Below is a small trained network, with its code and all its weights. Each question gives an input and a class and asks what happens when units are switched off, that is, made to give their printed mean instead of their output.

import numpy as np


def w(rows, s, z=0):
    codes = np.array(rows[::2]) - 128.0
    scale = np.full(codes.shape[1], s)
    scale[-1] = z or s
    return codes * scale


def norm(h):
    return h / np.sqrt((h * h).mean(-1, keepdims=True) + 1e-5)


def f(y):
    return np.maximum(y, 0)


def log_softmax(a):
    a = a - a.max(-1, keepdims=True)
    return a - np.log(np.exp(a).sum(-1, keepdims=True))


def net(x, mask):
    res = np.array(x, float).reshape(1, 7) / 4 @ E
    u = 0
    for l in range(2):
        y = f(norm(res) @ A[l][:, :-1].T + A[l][:, -1])
        res = res + np.where(mask[u : u + 13], y, B[l][:, -1]) @ B[l][:, :-1]
        u += 13
    return log_softmax(norm(res)[-1] @ U[:, :-1].T + U[:, -1])


A, B = {}, {}
E = w([
[130,128,132],'x0',
[249,85,120],'x1',
[128,128,128],'x2',
[151,184,182],'x3',
[161,207,49],'x4',
[128,129,130],'x5',
[129,127,130],'x6',
],0.014)
A[0] = w([
[137,205,250,67],'L0N1',
[130,129,110,12],'L0N2',
[42,185,159,70],'L0N3',
[122,212,89,172],'L0N4',
[146,211,184,53],'L0N5',
[129,170,108,48],'L0N6',
[124,171,164,3],'L0N7',
[189,102,135,81],'L0N8',
[62,137,140,24],'L0N9',
[164,116,126,50],'L0N10',
[49,36,30,73],'L0N11',
[59,153,139,17],'L0N12',
[93,100,212,28],'L0N13',
],0.017,0.0042)
B[0] = w([
[146,152,2,222],'L0N1',
[125,129,127,128],'L0N2',
[122,217,166,241],'L0N3',
[74,89,160,248],'L0N4',
[138,132,43,188],'L0N5',
[102,91,135,159],'L0N6',
[155,123,91,146],'L0N7',
[122,209,164,197],'L0N8',
[98,185,149,184],'L0N9',
[128,168,144,153],'L0N10',
[139,188,22,253],'L0N11',
[110,196,151,191],'L0N12',
[65,54,119,207],'L0N13',
],0.036,0.0068)
A[1] = w([
[222,107,106,138],'L1N1',
[125,174,157,48],'L1N2',
[141,43,127,124],'L1N3',
[130,149,124,114],'L1N4',
[121,157,143,69],'L1N5',
[158,111,149,103],'L1N6',
[95,104,187,64],'L1N7',
[81,207,108,149],'L1N8',
[252,105,144,119],'L1N9',
[159,80,147,68],'L1N10',
[135,124,125,30],'L1N11',
[62,49,134,252],'L1N12',
[169,135,70,4],'L1N13',
],0.022,0.0034)
B[1] = w([
[43,216,142,142],'L1N1',
[193,114,177,157],'L1N2',
[67,71,153,138],'L1N3',
[138,116,128,151],'L1N4',
[155,119,150,147],'L1N5',
[129,200,135,129],'L1N6',
[173,98,95,136],'L1N7',
[190,42,173,250],'L1N8',
[32,253,195,139],'L1N9',
[124,199,107,129],'L1N10',
[151,145,124,128],'L1N11',
[83,18,153,164],'L1N12',
[180,95,91,162],'L1N13',
],0.03,0.018)
U = w([
[144,143,120,255],'0',
[86,247,203,80],'1',
[138,122,114,209],'2',
[172,173,8,16],'3',
[134,126,120,158],'4',
[97,61,150,55],'5',
[150,127,117,99],'6',
],0.012,0.0061)

Each question gives the input, the list of numbers given to net, and the class t.
The units are the neurons (one row each of A and B). Each row of codes is followed by its name. A weight is (code - 128) times the scale printed after its matrix; where a second scale follows, it is the last column's (A, B and U).
mask holds one flag per neuron, layer by layer. A switched-off neuron (its flag False) gives its mean, the last column of its row in B, instead of its output. The means were averaged over made-up inputs and are rounded, as every weight is.
A unit's drop is (log p(t) with every unit on - log p(t) with that unit switched off) / (log p(t) with every unit on - log p(t) with every unit switched off).
unit that matters most: the unit with the biggest drop
k most important neurons: the k neurons with the biggest drops, biggest first
k most important neurons of layer l: the k neurons of layer l with the biggest drops, biggest first
drop when u is switched off: that unit's drop, to one decimal
input [-4,-8,-5,-4,-6,0,5], class 1: unit that matters most	L0N3
input [-7,4,4,8,-7,4,-3], class 3: 2 most important neurons	L0N1; L0N4
input [0,2,7,-8,-7,4,-1], class 3: 2 most important neurons of layer 0	L0N11; L0N4
input [1,-4,2,6,7,-5,4], class 5: 4 most important neurons	L0N4; L0N11; L1N8; L0N6
input [-7,-2,-2,-7,-5,5,7], class 3: 3 most important neurons	L0N11; L0N4; L1N12
input [7,8,3,-3,-8,-4,-2], class 1: 2 most important neurons of layer 1	L1N9; L1N8
input [5,-4,-2,7,2,4,-3], class 3: 2 most important neurons of layer 0	L0N1; L0N5
input [-3,-7,0,-8,-6,-6,-6], class 3: 3 most important neurons of layer 0	L0N11; L0N4; L0N8
input [4,6,-7,8,-7,-1,1], class 3: 3 most important neurons of layer 0	L0N1; L0N4; L0N3
input [-4,6,7,2,8,2,-4], class 5: drop when L0N4 is switched off	0.9
input [4,1,3,-8,-2,-4,-7], class 3: drop when L0N11 is switched off	0.3
input [2,5,5,-8,-3,-4,-4], class 3: drop when L0N11 is switched off	0.4
input [6,8,-6,-1,1,8,-8], class 1: drop when L0N1 is switched off	0.0
input [6,-8,-3,-7,-3,-4,-6], class 1: most important neuron	L0N3
